Below are the code and all the weights of a small trained network. Each question names an input and a target symbol and asks about switching units off, where a switched-off unit gives its printed mean instead of its output.

import numpy as np


def w(rows, s, z=0):
    codes = np.array(rows[::2]) - 128.0
    scale = np.full(codes.shape[1], s)
    scale[-1] = z or s
    return codes * scale


def f(y):
    return y / 2 * (1 + np.tanh(0.7978845608 * (y + 0.044715 * y**3)))


def softmax(a):
    e = np.exp(a - a.max(-1, keepdims=True))
    return e / e.sum(-1, keepdims=True)


def log_softmax(a):
    a = a - a.max(-1, keepdims=True)
    return a - np.log(np.exp(a).sum(-1, keepdims=True))


def net(x, mask):
    ids = ['ΘΠΦΩαβγζηλξστψ'.index(c) for c in x.split()]
    T = len(ids)
    res = E[ids] + P[:T]
    r = res
    for j in range(3):
        rows = slice(3 * j, 3 * j + 3)
        q, k, v = (r @ M[0][rows].T for M in (Q, K, V))
        z = softmax(np.where(np.tri(T) > 0, q @ k.T / 3**0.5, -1e9)) @ v
        o = O[0][rows]
        res = res + np.where(mask[j], z, o[:, -1]) @ o[:, :-1]
    y = f(res @ A[0][:, :-1].T + A[0][:, -1])
    res = res + np.where(mask[3:15], y, B[0][:, -1]) @ B[0][:, :-1]
    return log_softmax(res[-1] @ U[:, :-1].T + U[:, -1])


Q, K, V, O, A, B = {}, {}, {}, {}, {}, {}
E = w([
[208,164,122],'Θ',
[98,108,149],'Π',
[11,118,57],'Φ',
[90,146,152],'Ω',
[196,162,107],'α',
[153,118,158],'β',
[78,154,167],'γ',
[182,198,126],'ζ',
[120,186,62],'η',
[75,28,255],'λ',
[118,253,140],'ξ',
[145,205,193],'σ',
[86,132,47],'τ',
[116,97,86],'ψ',
],0.015)
P = w([
[151,2,36],'0',
[145,207,135],'1',
[146,231,102],'2',
[153,226,93],'3',
[148,227,80],'4',
[114,192,63],'5',
[152,200,57],'6',
],0.0077)
Q[0] = w([
[114,104,253],'H0',
[133,122,164],'H0',
[101,120,193],'H0',
[96,209,92],'H1',
[128,59,132],'H1',
[154,149,78],'H1',
[154,129,208],'H2',
[128,190,133],'H2',
[139,179,84],'H2',
],0.014)
K[0] = w([
[118,255,232],'H0',
[42,160,108],'H0',
[14,194,230],'H0',
[205,19,55],'H1',
[111,154,217],'H1',
[136,47,189],'H1',
[74,186,206],'H2',
[181,178,221],'H2',
[147,180,136],'H2',
],0.01)
V[0] = w([
[104,249,189],'H0',
[72,122,133],'H0',
[243,153,173],'H0',
[163,55,162],'H1',
[186,81,126],'H1',
[66,179,75],'H1',
[98,168,82],'H2',
[92,93,131],'H2',
[63,74,140],'H2',
],0.013)
O[0] = w([
[160,191,38,2],'H0',
[208,138,217,133],'H0',
[50,93,21,51],'H0',
[164,37,130,138],'H1',
[136,2,114,162],'H1',
[61,244,221,159],'H1',
[122,80,163,187],'H2',
[167,145,153,83],'H2',
[227,172,130,51],'H2',
],0.0087,0.0081)
A[0] = w([
[18,118,46,215],'N0',
[162,109,180,24],'N1',
[100,97,205,97],'N2',
[134,127,199,2],'N3',
[132,214,163,114],'N4',
[158,78,202,84],'N5',
[165,133,92,187],'N6',
[51,4,81,145],'N7',
[142,100,95,44],'N8',
[201,159,183,27],'N9',
[156,224,118,77],'N10',
[2,102,167,58],'N11',
],0.0092,0.0078)
B[0] = w([
[225,169,223,234],'N0',
[52,174,10,151],'N1',
[66,75,137,191],'N2',
[74,165,85,162],'N3',
[192,126,19,196],'N4',
[33,70,76,188],'N5',
[76,140,139,134],'N6',
[255,145,142,251],'N7',
[26,190,61,129],'N8',
[110,163,11,163],'N9',
[88,40,95,159],'N10',
[139,86,77,188],'N11',
],0.0067,0.015)
U = w([
[32,140,76,40],'Θ',
[69,52,159,115],'Π',
[189,127,107,19],'Φ',
[37,122,174,195],'Ω',
[185,127,159,77],'α',
[154,59,16,32],'β',
[85,175,212,253],'γ',
[103,114,254,181],'ζ',
[131,186,174,148],'η',
[128,169,161,132],'λ',
[109,196,229,103],'ξ',
[182,217,175,145],'σ',
[120,215,156,205],'τ',
[160,133,169,110],'ψ',
],0.0079,0.0045)

Each question gives the input, a string of symbols that net reads in full, and the target symbol t.
The units are the heads (3 rows each of Q, K, V and O) and the neurons (one row each of A and B). Each row of codes is followed by its name. A weight is (code - 128) times the scale printed after its matrix; where a second scale follows, it is the last column's (O, A, B and U).
mask holds one flag per unit, heads first, then neurons. A switched-off unit (its flag False) gives its mean, the last column of its rows in O or B, instead of its output. The means were averaged over made-up inputs and are rounded, as every weight is.
A unit's drop is (log p(t) with every unit on - log p(t) with that unit switched off) / (log p(t) with every unit on - log p(t) with every unit switched off).
The circuit of an input: a set's keep is (log p(t) with only the set's units on - log p(t) with every unit switched off) / (log p(t) with every unit on - log p(t) with every unit switched off). Starting from the 12 units with the biggest drops (on a tie, the unit counted first), units are removed one at a time, each time the one whose removal leaves the highest keep (on an exact tie, the one counted first), for as long as the keep stays at least 0.8.
circuit, biggest first: the units of the circuit, biggest drop first
most important unit: the unit with the biggest drop
top k neurons: the k neurons with the biggest drops, biggest first
which heads matter: for each layer, one digit per head in row order, 1 if its drop is at least 0.15 and else 0, layers parted by /
input τ Φ λ β η ζ, target Ω: circuit, biggest first	H0, N7, N0, N5
input λ Π α, target β: circuit, biggest first	H1
input τ Φ Ω σ Φ, target Ω: top 4 neurons	N7, N0, N2, N5
input Φ α ξ Φ λ α, target Θ: which heads matter	100
input Π ζ Φ, target ζ: circuit, biggest first	H0, N4
input α γ ψ ζ Φ, target α: circuit, biggest first	N0, N7, H1, H0
input ξ Φ Φ ζ, target τ: circuit, biggest first	H1, N4
input ψ ψ α ψ, target Π: circuit, biggest first	H0, N0, N5
input Φ ξ τ σ, target τ: circuit, biggest first	H0, H1
input α ζ Θ α, target α: which heads matter	111
input α τ α η, target α: top 2 neurons	N0, N7
input λ β λ Φ ζ η, target β: top 2 neurons	N7, N0
input λ η Φ, target β: top 3 neurons	N7, N0, N5
input α Φ α ψ Π Φ, target α: top 3 neurons	N0, N7, N11
input Φ Π ζ Ω Φ Θ η, target Θ: which heads matter	110
input τ Ω Φ ζ ζ α, target Ω: most important unit	H0
input τ α γ τ β Φ, target Ω: top 3 neurons	N7, N0, N2
input λ Π β α ψ, target β: top 2 neurons	N0, N5
input ζ α β ψ, target σ: top 2 neurons	N0, N7
input τ Π ψ η, target Ω: top 4 neurons	N7, N0, N2, N5
